Here is a tiny trained network, its code and every weight. The questions are about switching its units off for an input and a class, where a switched-off unit gives its printed mean instead of its output.

import numpy as np


def w(rows, s, z=0):
    codes = np.array(rows[::2]) - 128.0
    scale = np.full(codes.shape[1], s)
    scale[-1] = z or s
    return codes * scale


def f(y):
    return y / 2 * (1 + np.tanh(0.7978845608 * (y + 0.044715 * y**3)))


def log_softmax(a):
    a = a - a.max(-1, keepdims=True)
    return a - np.log(np.exp(a).sum(-1, keepdims=True))


def net(x, mask):
    res = np.array(x, float).reshape(1, 7) / 4 @ E
    y = f(res @ A[0][:, :-1].T + A[0][:, -1])
    res = res + np.where(mask, y, B[0][:, -1]) @ B[0][:, :-1]
    return log_softmax(res[-1] @ U[:, :-1].T + U[:, -1])


A, B = {}, {}
E = w([
[127,128,128,128,128,128],'x0',
[145,2,99,118,127,177],'x1',
[165,154,64,37,197,174],'x2',
[236,114,182,102,91,71],'x3',
[127,127,128,127,128,127],'x4',
[129,129,128,130,129,130],'x5',
[128,129,128,127,128,127],'x6',
],0.0095)
A[0] = w([
[124,157,142,127,135,126,39],'neuron 0',
[150,156,105,90,153,150,2],'neuron 1',
[119,123,153,144,129,130,24],'neuron 2',
[65,141,104,139,141,154,35],'neuron 3',
[121,83,133,119,138,134,44],'neuron 4',
[109,117,147,177,108,109,4],'neuron 5',
[72,136,113,142,152,150,49],'neuron 6',
[136,106,118,134,119,141,99],'neuron 7',
[181,135,141,120,117,118,37],'neuron 8',
[146,132,130,128,115,129,57],'neuron 9',
[146,143,108,100,144,144,23],'neuron 10',
[95,144,111,133,127,158,67],'neuron 11',
[131,90,119,129,133,126,83],'neuron 12',
[118,122,143,166,113,118,25],'neuron 13',
[213,136,145,120,113,97,24],'neuron 14',
[129,103,121,120,108,145,84],'neuron 15',
[187,137,145,120,119,127,24],'neuron 16',
[128,252,136,128,120,98,57],'neuron 17',
[138,141,115,94,146,144,46],'neuron 18',
[112,119,142,165,109,111,16],'neuron 19',
[137,104,117,136,125,138,58],'neuron 20',
[151,159,106,85,151,150,14],'neuron 21',
[135,47,112,111,129,146,115],'neuron 22',
[113,119,146,159,113,115,4],'neuron 23',
[105,141,115,135,125,158,13],'neuron 24',
],0.024,0.002)
B[0] = w([
[119,127,120,132,146,156,148],'neuron 0',
[120,130,126,122,39,131,193],'neuron 1',
[129,122,120,117,106,125,138],'neuron 2',
[143,125,160,136,171,56,199],'neuron 3',
[144,121,123,123,160,172,161],'neuron 4',
[114,141,118,126,44,127,180],'neuron 5',
[139,124,130,109,173,50,191],'neuron 6',
[124,124,116,122,147,151,147],'neuron 7',
[128,127,135,129,157,69,179],'neuron 8',
[126,135,135,124,134,116,135],'neuron 9',
[134,126,120,140,67,126,171],'neuron 10',
[118,138,147,134,156,74,169],'neuron 11',
[129,137,123,121,153,166,156],'neuron 12',
[135,131,122,116,69,130,163],'neuron 13',
[117,130,148,127,174,37,220],'neuron 14',
[124,131,137,138,146,167,150],'neuron 15',
[134,122,148,138,155,74,181],'neuron 16',
[128,121,103,127,207,253,255],'neuron 17',
[124,118,129,139,65,130,171],'neuron 18',
[136,116,130,135,58,135,168],'neuron 19',
[131,124,109,120,150,149,146],'neuron 20',
[132,129,125,123,35,130,197],'neuron 21',
[113,144,113,135,186,216,211],'neuron 22',
[142,128,121,119,69,129,161],'neuron 23',
[116,120,146,141,148,88,154],'neuron 24',
],0.037,0.016)
U = w([
[114,110,110,139,202,224,199],'0',
[131,101,192,141,180,11,3],'1',
[130,107,129,135,1,126,179],'2',
],0.0062,0.00054)

Each question gives the input, the list of numbers given to net, and the class t.
The units are the neurons (one row each of A and B). Each row of codes is followed by its name. A weight is (code - 128) times the scale printed after its matrix; where a second scale follows, it is the last column's (A, B and U).
mask holds one flag per neuron, in row order. A switched-off neuron (its flag False) gives its mean, the last column of its row in B, instead of its output. The means were averaged over made-up inputs and are rounded, as every weight is.
A unit's drop is (log p(t) with every unit on - log p(t) with that unit switched off) / (log p(t) with every unit on - log p(t) with every unit switched off).
The circuit of an input: a set's keep is (log p(t) with only the set's units on - log p(t) with every unit switched off) / (log p(t) with every unit on - log p(t) with every unit switched off). Starting from the 12 units with the biggest drops (on a tie, the unit counted first), units are removed one at a time, each time the one whose removal leaves the highest keep (on an exact tie, the one counted first), for as long as the keep stays at least 0.8.
units of the circuit, in order: the units of the circuit, biggest drop first
top k neurons: the k neurons with the biggest drops, biggest first
drop when u is switched off: that unit's drop, to one decimal
input [-2,5,7,3,-5,5,-8], class 2: top 2 neurons	neuron 17; neuron 21
input [-6,-7,0,3,-1,6,4], class 0: top neuron	neuron 17
input [7,-6,-6,5,-7,7,5], class 0: top 2 neurons	neuron 17; neuron 21
input [8,-1,6,6,6,8,6], class 1: top 2 neurons	neuron 14; neuron 16
input [2,-2,-3,-1,1,-4,-7], class 2: top 2 neurons	neuron 22; neuron 17
input [1,7,-8,3,7,3,4], class 2: top 2 neurons	neuron 17; neuron 5
input [-8,4,2,5,-1,5,-6], class 1: top 3 neurons	neuron 17; neuron 14; neuron 16
input [-1,-3,4,2,7,5,7], class 2: top 3 neurons	neuron 22; neuron 21; neuron 1
input [-3,3,7,-7,6,-2,3], class 1: top 2 neurons	neuron 3; neuron 6
input [6,4,3,5,-8,1,-5], class 1: top 2 neurons	neuron 17; neuron 14
input [-6,-3,6,-6,-8,-1,6], class 1: top 2 neurons	neuron 3; neuron 6
input [-2,-1,6,-6,0,1,-5], class 1: top 3 neurons	neuron 3; neuron 6; neuron 11
input [6,-6,-3,4,-8,-2,6], class 0: drop when neuron 17 is switched off	5.4
input [8,8,-6,5,6,-4,-5], class 0: drop when neuron 22 is switched off	1.3
input [0,1,-5,3,7,3,4], class 2: drop when neuron 12 is switched off	0.0
input [-4,-1,-1,-3,0,5,-7], class 1: units of the circuit, in order	neuron 17
